Here is a tiny trained network, its code and every weight. The questions are about switching its units off for an input and a class, where a switched-off unit gives its printed mean instead of its output.

import numpy as np


def w(rows, s, z=0):
    codes = np.array(rows[::2]) - 128.0
    scale = np.full(codes.shape[1], s)
    scale[-1] = z or s
    return codes * scale


def f(y):
    return np.maximum(y, 0)


def log_softmax(a):
    a = a - a.max(-1, keepdims=True)
    return a - np.log(np.exp(a).sum(-1, keepdims=True))


def net(x, mask):
    res = np.array(x, float).reshape(1, 7) / 4 @ E
    y = f(res @ A[0][:, :-1].T + A[0][:, -1])
    res = res + np.where(mask, y, B[0][:, -1]) @ B[0][:, :-1]
    return log_softmax(res[-1] @ U[:, :-1].T + U[:, -1])


A, B = {}, {}
E = w([
[96,104,210,43,81,163,44,114,232],'x0',
[63,218,112,152,98,90,116,93,139],'x1',
[113,61,73,80,69,5,90,202,113],'x2',
[231,154,100,143,93,182,118,202,180],'x3',
[126,120,84,112,94,104,77,110,41],'x4',
[100,138,40,175,2,221,144,156,148],'x5',
[234,106,148,81,109,92,91,95,120],'x6',
],0.0073)
A[0] = w([
[143,68,158,37,137,100,17,106,122,172],'neuron 0',
[133,142,23,196,130,80,186,171,33,147],'neuron 1',
[145,119,185,122,193,172,158,92,145,212],'neuron 2',
[134,64,93,84,84,104,86,178,172,134],'neuron 3',
[75,158,143,150,137,220,94,109,166,152],'neuron 4',
[138,159,81,177,169,231,120,161,180,254],'neuron 5',
[126,85,143,72,131,79,33,123,117,165],'neuron 6',
[55,220,137,139,145,80,122,2,153,196],'neuron 7',
[150,188,153,133,166,207,92,73,165,215],'neuron 8',
[109,117,152,146,213,60,160,102,37,171],'neuron 9',
[75,135,178,128,241,84,152,99,87,134],'neuron 10',
[172,187,147,60,141,76,65,134,178,172],'neuron 11',
[179,78,184,104,138,74,144,154,139,209],'neuron 12',
[203,36,77,91,99,43,124,93,103,179],'neuron 13',
[107,89,212,138,193,60,174,179,84,142],'neuron 14',
[68,149,109,100,91,99,113,76,131,233],'neuron 15',
[163,163,90,153,134,136,178,119,42,178],'neuron 16',
[115,68,161,40,98,90,57,93,115,177],'neuron 17',
[144,208,86,200,164,146,167,80,39,182],'neuron 18',
[164,127,192,21,127,61,52,154,161,207],'neuron 19',
[185,43,154,111,126,47,120,160,42,160],'neuron 20',
[147,66,182,30,92,49,63,117,122,151],'neuron 21',
[154,131,185,156,148,209,129,99,145,172],'neuron 22',
[212,84,161,78,180,131,100,177,209,177],'neuron 23',
[155,57,176,84,164,84,127,117,165,169],'neuron 24',
],0.0075,0.0035)
B[0] = w([
[108,91,206,113,119,79,138,131,117,238],'neuron 0',
[160,130,59,138,115,98,72,173,111,251],'neuron 1',
[126,123,175,92,115,159,109,112,150,215],'neuron 2',
[62,134,129,118,133,133,170,134,83,218],'neuron 3',
[127,95,180,177,147,168,178,90,126,211],'neuron 4',
[138,137,104,160,79,161,147,105,147,248],'neuron 5',
[130,97,166,97,152,80,155,121,88,218],'neuron 6',
[87,130,199,170,166,111,254,84,77,241],'neuron 7',
[174,151,208,163,106,119,147,71,110,226],'neuron 8',
[138,153,97,108,166,195,122,183,198,222],'neuron 9',
[101,117,116,86,115,229,134,143,192,223],'neuron 10',
[153,185,144,141,117,51,121,171,85,207],'neuron 11',
[102,133,124,73,128,115,139,151,128,209],'neuron 12',
[179,74,134,86,200,172,165,153,129,228],'neuron 13',
[89,129,78,84,101,180,128,170,156,208],'neuron 14',
[81,148,161,119,189,124,179,142,56,210],'neuron 15',
[187,132,117,168,156,143,96,141,138,208],'neuron 16',
[107,90,160,105,165,117,200,96,92,233],'neuron 17',
[138,170,130,188,157,120,137,128,135,233],'neuron 18',
[99,167,161,105,91,49,154,124,98,254],'neuron 19',
[147,100,124,81,178,137,125,155,138,225],'neuron 20',
[106,118,180,101,135,87,149,137,104,246],'neuron 21',
[176,163,182,137,145,142,153,62,179,208],'neuron 22',
[99,190,170,105,89,115,115,147,143,232],'neuron 23',
[90,133,115,67,66,126,161,149,112,207],'neuron 24',
],0.0085,0.0081)
U = w([
[70,119,87,87,106,189,143,155,166,163],'0',
[93,81,175,100,132,95,174,104,47,111],'1',
[150,117,68,157,85,108,70,134,120,104],'2',
[182,102,170,146,145,181,146,64,172,139],'3',
[103,74,126,105,157,80,6,43,182,3],'4',
[135,134,158,56,99,118,121,128,152,102],'5',
[137,194,134,158,120,88,130,124,73,150],'6',
[166,80,72,66,165,144,105,167,125,135],'7',
],0.012,0.0077)

Each question gives the input, the list of numbers given to net, and the class t.
The units are the neurons (one row each of A and B). Each row of codes is followed by its name. A weight is (code - 128) times the scale printed after its matrix; where a second scale follows, it is the last column's (A, B and U).
mask holds one flag per neuron, in row order. A switched-off neuron (its flag False) gives its mean, the last column of its row in B, instead of its output. The means were averaged over made-up inputs and are rounded, as every weight is.
A unit's drop is (log p(t) with every unit on - log p(t) with that unit switched off) / (log p(t) with every unit on - log p(t) with every unit switched off).
The circuit of an input: a set's keep is (log p(t) with only the set's units on - log p(t) with every unit switched off) / (log p(t) with every unit on - log p(t) with every unit switched off). Starting from the 12 units with the biggest drops (on a tie, the unit counted first), units are removed one at a time, each time the one whose removal leaves the highest keep (on an exact tie, the one counted first), for as long as the keep stays at least 0.8.
circuit, biggest first: the units of the circuit, biggest drop first
unit that matters most: the unit with the biggest drop
k most important neurons: the k neurons with the biggest drops, biggest first
drop when u is switched off: that unit's drop, to one decimal
input [-5,6,0,-7,3,1,-7], class 6: circuit, biggest first => neuron 18; neuron 1
input [-8,5,-5,-8,3,3,8], class 6: unit that matters most => neuron 1
input [-3,4,3,4,3,-4,6], class 7: circuit, biggest first => neuron 7; neuron 13
input [-8,2,-6,1,7,0,-5], class 6: 2 most important neurons => neuron 1; neuron 18
input [-8,6,-4,-6,4,-2,-6], class 0: 2 most important neurons => neuron 10; neuron 9
input [-5,4,-7,-6,3,5,-7], class 6: 3 most important neurons => neuron 1; neuron 18; neuron 13
input [1,6,3,8,0,-8,-7], class 6: 2 most important neurons => neuron 11; neuron 13
input [-3,5,3,4,-8,-8,1], class 0: 2 most important neurons => neuron 14; neuron 10
input [2,-3,3,-2,-7,3,-8], class 0: 2 most important neurons => neuron 8; neuron 7
input [-5,-4,-7,4,6,6,-1], class 3: drop when neuron 5 is switched off => 0.1
input [6,8,-1,3,8,3,-7], class 1: drop when neuron 21 is switched off => -0.1
input [-7,4,6,-1,7,-2,-4], class 7: drop when neuron 18 is switched off => 0.0
input [-2,-7,-2,3,2,8,-4], class 3: drop when neuron 12 is switched off => 0.1
input [-3,1,-6,-5,3,-4,7], class 3: unit that matters most => neuron 9
